B:
0: [   6  -34 -180 -108 -158   55  -36 -217 -104  104  -95  -90   23  -33
  -95   53  -30   52 -118  192  -90  -97   47  -34  -70  -96  -12   67
   -1]
1: [  33  -39 -243   57  -27   82   50 -220 -138  154   33 -217  -48 -272
 -255   57  -81   70 -146   96  -16 -105    6   25   89  -13 -309    5
  -19]
2: [ 230  -24 -113  -84  -11 -182   38  -33  103 -121 -207  122  155  165
  199  135  -56   99    3  169  157  199  -26  -61 -219 -220  136 -135
 -208]
3: [ -93   41  112  -12  -93   73 -148   25  -99  119  140 -270   54  188
 -132  118  108  -68  -21   73 -100  -57  132  103   52    4   69  127
  -92]
4: [ -24   -4  192  149  -20  169  -12  333  221   14  305  -34  182  104
   29 -223  100   54  128 -185 -124 -111  280  142  250  318  122   -7
   85]
5: [  23  145   79   44  -44  -76   21  130    4   60  305  -78 -188  -63
  -68 -230  167   -9   18 -213  131  -98   82  117   47  128  -46  -56
  -51]
6: [ -52   91  185   80  -36   69  -69  171   -9  111  304 -219  -18   71
 -125  -52  156  -71   32 -128  -29  -98  171  166  147  162   12   36
  -59]
7: [ 225   33 -106 -282 -314   38   33 -195  -82  189 -381   77  -57  -93
    1  186  -15 -207 -189  242  -77 -191  120  -46 -274 -212  170 -110
   25]
8: [ 251  194  162 -147 -175 -136   53  131   15  113  -28   59 -214  -22
   63   -1  183 -268  -40  -99  157 -112  118   89 -203  -61  180 -212
 -102]
9: [-114 -323 -211  186  129  199  -68   38  281 -235   29   -4  690  350
  150  -15 -223  521  147  247 -234  234  123  -83  241  101   79  179
   10]
10: [ -42   92  207   65  -70   80  -65  198   14  118  288 -173  -19   78
  -91  -88  164  -86   33 -140  -51 -131  201  161  136  175   65   28
  -22]
11: [  -6  104   36  163   90  -53   -2   54 -103  102  344 -306 -145 -117
 -228  -13   96    4  -25 -148  152  -11   12  159  152   87 -271  -14
 -166]
12: [ 213  -63 -227 -126  -75  -96   44 -166   37  -50 -289  105  139   55
  120  148 -110   99  -71  253   65  102  -17  -98 -217 -235   79  -95
 -118]
13: [ 173  -40 -144   87   68  -67  106   32  145  -81   22   67   99  -61
   72  -75  -64  172   21  -11  137   87   11    5    3   13  -84 -141
  -89]
14: [ -71 -181 -262  147   29  210   14 -128   28   33   87 -153  251 -105
 -155  -44 -156  285  -40  135 -172  -37   87   -8  239  116 -220  104
   77]
15: [ 209  -18    2  -50 -191  157  134  149  231   86  -88  226   86 -136
  116 -194    2  -50   -7  -59 -115 -238  270   30   16  170  177 -184
  193]
16: [-153   71   94   74   36  -62 -161   72  -74  -15  333 -282   32  263
  -92  -20  136  106   56  -35   51   86   31  102   86   29   -2  165
 -186]
17: [ -80   20   35  226  150  -10  -45  118   -1   -5  378 -290   60   53
 -154  -28   53  145   55 -107   82   90   36  134  227  127 -201   52
 -167]
18: [ 173  -35 -143   51   28  -56  106   30  136  -63   -7   92   92  -59
   83  -76  -55  162   14    3  110   55   32   -7  -18    6  -39 -133
  -63]
19: [-135  -20  -64  243  122  106  -35  -11 -103  107  386 -393   12 -123
 -314  -23    4  144  -26  -65  -14  -30   43  142  311  169 -356  117
  -79]
20: [  16  -90 -131  -33 -209  288   39  -86   28  187  -52  -23   98 -197
 -132  -88  -60   10 -105   93 -270 -295  231   10  121  146  -14   16
  224]
21: [ 173  301   85 -111 -114 -262   29  -27 -226  198  144 -163 -505 -194
 -164    6  235 -277 -123 -164  319 -114  -42  132 -210 -123 -114 -164
 -225]
22: [ 274   -2 -151 -133  -74 -158   72  -89   69  -51 -263  150   64   46
  169  120  -56   35  -53  168  154  112  -15  -71 -262 -227  112 -167
 -156]
23: [ 107  -59 -212 -142 -172   28   24 -165   26   21 -209   94  100    8
   57   -4  -68   97  -83  207  -62  -61   65  -85 -136 -117   98  -15
   34]
24: [-161  -17  -67   71  -23   90 -109  -84 -119   82  238 -303   49   50
 -213  -12   28  134  -36   61  -83  -41   59   66  152   55 -133  181
  -49]
25: [ 237   -8 -108 -262 -294   46   44 -145    3  131 -398  145   31  -39
   74  143  -35 -155 -138  247  -96 -158  139  -67 -262 -187  226 -121
   44]
26: [ -17  -28 -174   47   10   10  -37 -194 -161   99   50 -284   10  -71
 -223  155  -48   77 -102  144   14   18  -31   35   46  -93 -227   68
 -134]
27: [  33  -39 -245  -39 -178  166   90 -186  -51  168   -1  -26  -66 -326
 -175 -182  -57   77 -136   45 -130 -279  110  -14   68   92 -161   -2
  187]
28: [ 290  154  -22 -216 -172 -239   73  -29   11   23 -192  177 -184   -1
  152    8   93 -132  -69   34  223  -12    3  -24 -350 -210  184 -217
 -142]
29: [   7   98   40  177  104  -57   14   69  -82  100  353 -290 -141 -127
 -221  -29   95    9  -13 -167  163   -5   14  163  157  105 -276  -31
 -167]
30: [ 221   19 -125  -14   24 -179   88  -12   80  -78  -67   82   22   -1
  110   18  -27  100   -9   41  211  127  -36  -18 -142 -124   -9 -161
 -169]
31: [-105   21  176  166    4  162  -65  239   74   77  377 -208   97   85
 -115 -137  118   32   84 -154 -108 -106  221  168  271  273   -4   72
   18]
32: [ 192  -55 -106  -98 -249  215  143   18  168  131 -182  218   76 -219
   64 -171  -49  -35  -72   36 -185 -298  258  -18   -4  127  133 -157
  251]
33: [ -37  132  140   33  -17  -92  -79  110  -56   48  283 -204 -102  132
  -74  -37  173  -30   29 -110  106    5   62  126   24   34    9   28
 -165]
34: [  55   77   96  -45  -31 -149  -72  123   77  -78  101    0   61  286
  132  -27  118   49   73  -12  119  112   54   38 -104  -57  198  -14
 -171]
35: [ 324   72 -128 -112  -45 -231  116  -73   20   -9 -205  106  -88  -70
  103  120  -11  -42  -77   81  263   95  -58  -22 -275 -234   15 -238
 -210]
36: [ 113  -51 -294   -9  -95   76  108 -232  -70  140  -81  -57  -51 -334
 -173  -14 -110   72 -166  107  -25 -148   24  -28   17  -23 -237  -63
   50]
37: [ 134  -79 -137 -128 -251  214   61  -95   70  139 -221  107  119 -133
    1  -19  -74  -29 -104  161 -215 -244  211  -36  -33   24  119  -59
  184]
38: [-193   23   76  112   74  -34 -182   58  -65  -38  340 -327  116  313
 -106   29  102  155   68   14   16  136   35   99  128   25  -24  211
 -199]
39: [ -73   35  131   -7  -92   95 -132   46  -74  128  124 -261   71  169
 -131  132   94  -84  -22   63 -108  -62  151  111   63   15   76  108
  -85]
40: [ -21  -94 -252  114   -1  164   56 -165  -64  124  102 -201   46 -269
 -250  -37 -113  166 -104   70  -95 -119   53   27  196   91 -318   44
   56]
41: [  23   59   66  108  149 -188  -83   86  -26  -83  204 -229   73  248
  -13  151   70   95   65    6  207  253  -48   89    0  -93  -45   18
 -334]
42: [ -46  -29 -207    0 -153  170   36 -180 -100  182  100 -123  -80 -281
 -231 -171  -29   90 -132   30 -132 -270  102   13  118  110 -195   63
  154]
43: [  99  -68 -217  -83 -153   62   75  -91  109    3 -122  160  106  -62
   81 -155  -68  155  -43  112  -76 -100  100  -78  -61    3   78  -42
  110]
44: [ 130  148  206  -89 -124  -90  -40  176   39   52   57  -10  -60  169
   83   23  177 -176   23  -59   83  -32  138  101 -127  -25  236  -92
 -129]
45: [ 214  -39 -268  -77  -98  -14  115 -200  -15   73 -215   52   -6 -218
  -33   60 -107   41 -138  163   53  -55   -1  -55 -120 -137 -101 -129
  -23]
46: [ 196  -73   20 -189 -171   -3  -30   86  230 -107 -323  250  351  369
  345  112  -28   28   52  242  -85   88  175  -80 -229 -146  479  -79
  -39]
47: [ -16    1   33  130   -4   73   42  210  189  -31  309   23   75   -3
   28 -338   76  171   97 -194  -16  -89  175   83  186  273   17  -16
   84]
48: [-178   32   35   55    7  -10 -175  -14 -112   17  277 -315   70  244
 -138   38   96  117   24   52  -18   64   33   80   85    4  -25  205
 -158]
49: [-225  -23  100   72   81  -55 -269   63  -29 -127  258 -311  298  573
    7  139   77  218  119  146  -29  265   26   52   70  -68  143  283
 -267]
50: [  95 -132  -23    7 -124  216   60  174  320  -46  -64  232  350   90
  201 -189  -58  144   77   36 -222 -108  286  -22   96  190  264  -64
  194]
51: [ 28  67 199   4 -63  -1 -71 226 117  -5 156 -39 102 242  85 -39 135 -37
  84 -62  -1   0 177 104  14  77 219 -14 -82]
52: [ 124 -116 -306   39  -71  143  149 -152   67   83  -85   45   83 -322
  -88 -102 -154  160 -103   84  -81 -147   79  -32   87   73 -191  -88
  130]
53: [ -55 -222  -32   -4  -84  227 -110   86  249 -120 -115   67  581  418
  202   37 -108  246  105  264 -311   71  237  -60   83   51  346  143
   75]
54: [ 169  -43    2  -58 -213  182  110  151  255   55  -88  241  145  -72
  144 -224    0  -10   10  -34 -163 -236  289    6   22  178  233 -148
  222]
55: [  39  -25  134  128  -35  176   42  306  265   11  221   55  188   40
   75 -243   66   67  112 -169 -120 -122  283  112  218  310  128  -62
  120]
56: [-111  111   54   96  -50   86  -37   42 -125  191  394 -298 -188 -151
 -283 -170  145  -18  -42 -172  -16 -205  116  156  199  202 -201   78
    9]
57: [ 155   27  -94   -2 -101   17  133   48  126   40   51  139  -59 -202
   33 -259   17   64  -21 -109   41 -157  113   19    7  122  -18 -150
   92]
58: [ 132    5  -47  109   88  -96   63  100  117  -74  122   -5   77   15
   56  -59    3  138   49  -61  155  109   23   45   27   26  -58 -109
 -137]
59: [ 240  -12  -85 -187 -229   46   83  -24  125   58 -278  217   69  -38
  145  -10  -23  -63  -68  130  -64 -133  154  -54 -186  -73  231 -157
   73]
60: [ 293   98 -124 -257 -218 -174   85 -125   -7   40 -285  205 -140  -54
  139   16   33  -97 -107  120  148  -60   11  -68 -355 -237  173 -196
  -69]
61: [ -30  -99 -276  118   -3  160   51 -184  -64  114   94 -194   56 -266
 -246  -45 -123  184 -103   77  -94 -114   40   18  195   87 -319   50
   57]
62: [ -68   48  169   39  -42   54 -135  117  -36   78  191 -249   89  222
  -86  105  115  -55   26   13  -62   -7  145  125   85   45   84   90
 -123]
63: [ 202  -48 -127  -64    3 -156   25  -26  131 -145 -195  120  211  199
  218  126  -64  145   21  184  132  213  -15  -68 -196 -205  147 -107
 -192]
64: [ -57  -40 -199  135    2  151   40 -155 -131  175  196 -291  -48 -292
 -330  -37  -51  106 -116    7  -66 -150   46   72  222  123 -369   58
   33]
65: [  95   61  -27 -200 -238   33  -52 -164 -167  211 -176 -127  -87  -18
 -117  203   50 -196 -163  189  -71 -157   92   23 -167 -170   82    0
  -54]
66: [ 365   95  -49 -285 -274 -110  112  -69   37  103 -374  239 -122  -92
  154   81   33 -227 -125  120   91 -126   89  -49 -363 -213  241 -262
  -35]
67: [ 234   38  -58 -190 -150 -151   32  -25   89  -52 -231  187   35  130
  216   36   24   -8  -27  134  112   51   40  -57 -290 -196  252 -135
 -110]
68: [  22   57  206   71  -58   92  -24  267  136   62  223  -58   76  102
   11 -116  129  -50   79 -149  -56 -108  235  137  133  205  133  -37
   10]
69: [ 154  -26  -88    8   33 -127   27   41  129 -120  -45   80  161  149
  159   16  -29  156   44   71  126  167    7  -20 -102  -93   79  -90
 -156]
70: [ 199   -2 -110 -256 -285   48   21 -178  -48  147 -363   76   24  -24
   28  176  -35 -148 -151  260 -100 -147  114  -60 -241 -203  195  -81
   15]
71: [ -82  -14 -100   80   46    8  -87 -127 -151   67  153 -327   49   39
 -214  144  -15  107  -58  113    9   57  -17   52   87  -54 -192  124
 -168]

[  86  201   87  -51  287   -6  -51  -12  -26  -16 -133 -135 -140  -18
  -11  -65    2  227   87  212   -3  -95  -75  124  186   19  133]	49
[ -40 -265   61  179   63  -27 -171   36  -63  -30   60  -60   62   96
  -93  156  -68   14   -1   42   -6 -177  -10 -156 -190   35  157]	29
[-264 -106   56  -97 -254 -468  378  122   12  218   66    6  162   38
 -117  -30  -95  145   65 -154  247   83 -177   29  250  -63    4]	47
[-110  -58   27    1 -176 -136  194   12  106   54    7   52   60    1
  -13  -70  -23   -5   23  -28   68   63  -74   23   75  -39  -50]	18
[-188   75   99   -4 -169 -206  139    0  176 -172   47   56  -55   -6
  -21 -225  -22   17  -58  172  179  141  -95   44  124   20 -120]	35
[ 134   16   40  -21   15  237  -26  -63  111  -19  -32    5  -61  -26
  158 -117   23  -34  -53   72 -173 -110   48   -3  -86    4  -35]	23
[  35  153  126 -108   -6  142   17   -2  125 -146   77  -42 -142   -5
  187 -276  -33  -17 -134  100  -87  -62   49  -35   13   57 -118]	7
[-122 -132   23  -25 -234 -168  240   36   81  136   43   54  120   16
   -6  -41  -42   -4   10 -111   64   28  -74  -13   55  -53  -46]	15
[-144   86  100  -23 -169 -104  125   -8  190 -181   68   49  -68   -4
   34 -246  -20  -37  -84  132   99  107  -43    8   74   26 -147]	66
[ 188 -216   20   85  101  390 -179   24  -79   73   95 -103   24   86
  169  119  -77 -154  -58 -202 -363 -336  164 -260 -333   37   71]	64
[   8 -187   -5  132   73   28   -2   58 -109  140   22  -81   82   90
  -52  200  -92  -50  108 -200 -121 -161    8 -145  -94  -21  125]	31
[ 101  133   80  -56   39  253  -25  -35  116 -127   29  -39 -142  -12
  194 -208   -9  -68  -98   81 -175  -87   76  -41  -56   45  -96]	70
[ 103   44  109  -66  137  165 -108   21    1  -49   48 -112  -99   30
  135 -103  -47   60  -90   81 -131 -208   52  -75  -60   62   41]	26
[  80   49   59   33  210  134  -87   22  -57  -17   -9 -134  -86   45
   44   10  -62   28   33    1 -145 -174   27  -67  -25   37   88]	48
[   2 -160   21  235  125   78 -174   -3  -47  -85    6  -58   -4   84
  -77  151  -49  -71   60   32  -81 -132   13 -137 -175   25  120]	33
[ 107 -279  -73  284  -23  266 -122 -103   70   17  -77   82   75   20
   -2  186   40 -208   76  -30 -218 -100   57 -100 -303  -46   53]	13
[ -66   38  150 -245 -150 -110  178   87   83   48  139  -47   -5   13
  148 -261  -74  129 -158   -9   53  -79  -28  -27  111   33  -80]	36
[-178  146   64  -84 -153 -270  303   23  133    0  -11   32  -20  -20
  -32 -196  -28   68   42   47  171  159 -133  117  278  -35 -100]	69
[ 388  -12 -106  130  246  586 -122 -158   23  154 -243  -16  -54  -60
  176  135   93 -145  148  -61 -475 -208  118   26 -198  -68   81]	53
[ -28  118  140 -371  -87 -206  295  109   28  228   57  -93   13  -18
  142 -254  -70  296  -83  -44   90  -92  -91   92  293  -10  -16]	14
[-151 -123   50  206  -69  -97  -33    6   66 -176   64   21    6   68
 -105   14  -50 -103    5   76   72   33  -37 -104  -92   22   -8]	8
[  62 -376  -72  245  -13   80  -62  -38  -35  183  -89   34  173   41
  -93  294    6  -67  132  -98 -122 -141  -19  -81 -227  -71  167]	55
[-153 -212  117  239   -2  -90 -237   32   21 -285  142  -29  -18  113
 -114   30  -77  -39  -94  203  105  -83   -9 -194 -219   99   66]	21
[-126 -257   31  180  -72 -128  -26   46  -14   -1   70   -3  103   84
 -117  128  -71  -39   35  -34   54  -67  -44 -137 -120    3   81]	5
[ -45  -92   10  252  -67  125  -91  -77  145 -227   10   73  -42   27
  -18  -12    9 -222   -5  104  -69   41   29  -95 -192   16  -65]	28
[  72   90   95  -58  151  132  -39   42  -29  -28   49 -137 -106   40
  111  -91  -74   32  -34   -9 -138 -176   44  -78    6   55   22]	71
[ 251 -184    7   67   72  403 -198  -85   60   45  -52   -4    4   -8
  175   33   47  -58  -67   57 -297 -255  110  -79 -297    1   65]	37
[  31  155  157 -123  104   80  -63   32   51 -149   86 -111 -157   19
  142 -237  -57   89 -131  156  -47 -129   26  -43   35   87  -34]	65
[ -52   59  151 -337 -120 -188  240  115   35  175  114  -83   24   -4
  148 -258  -86  251 -130  -37   85 -106  -64   32  210   12  -28]	20
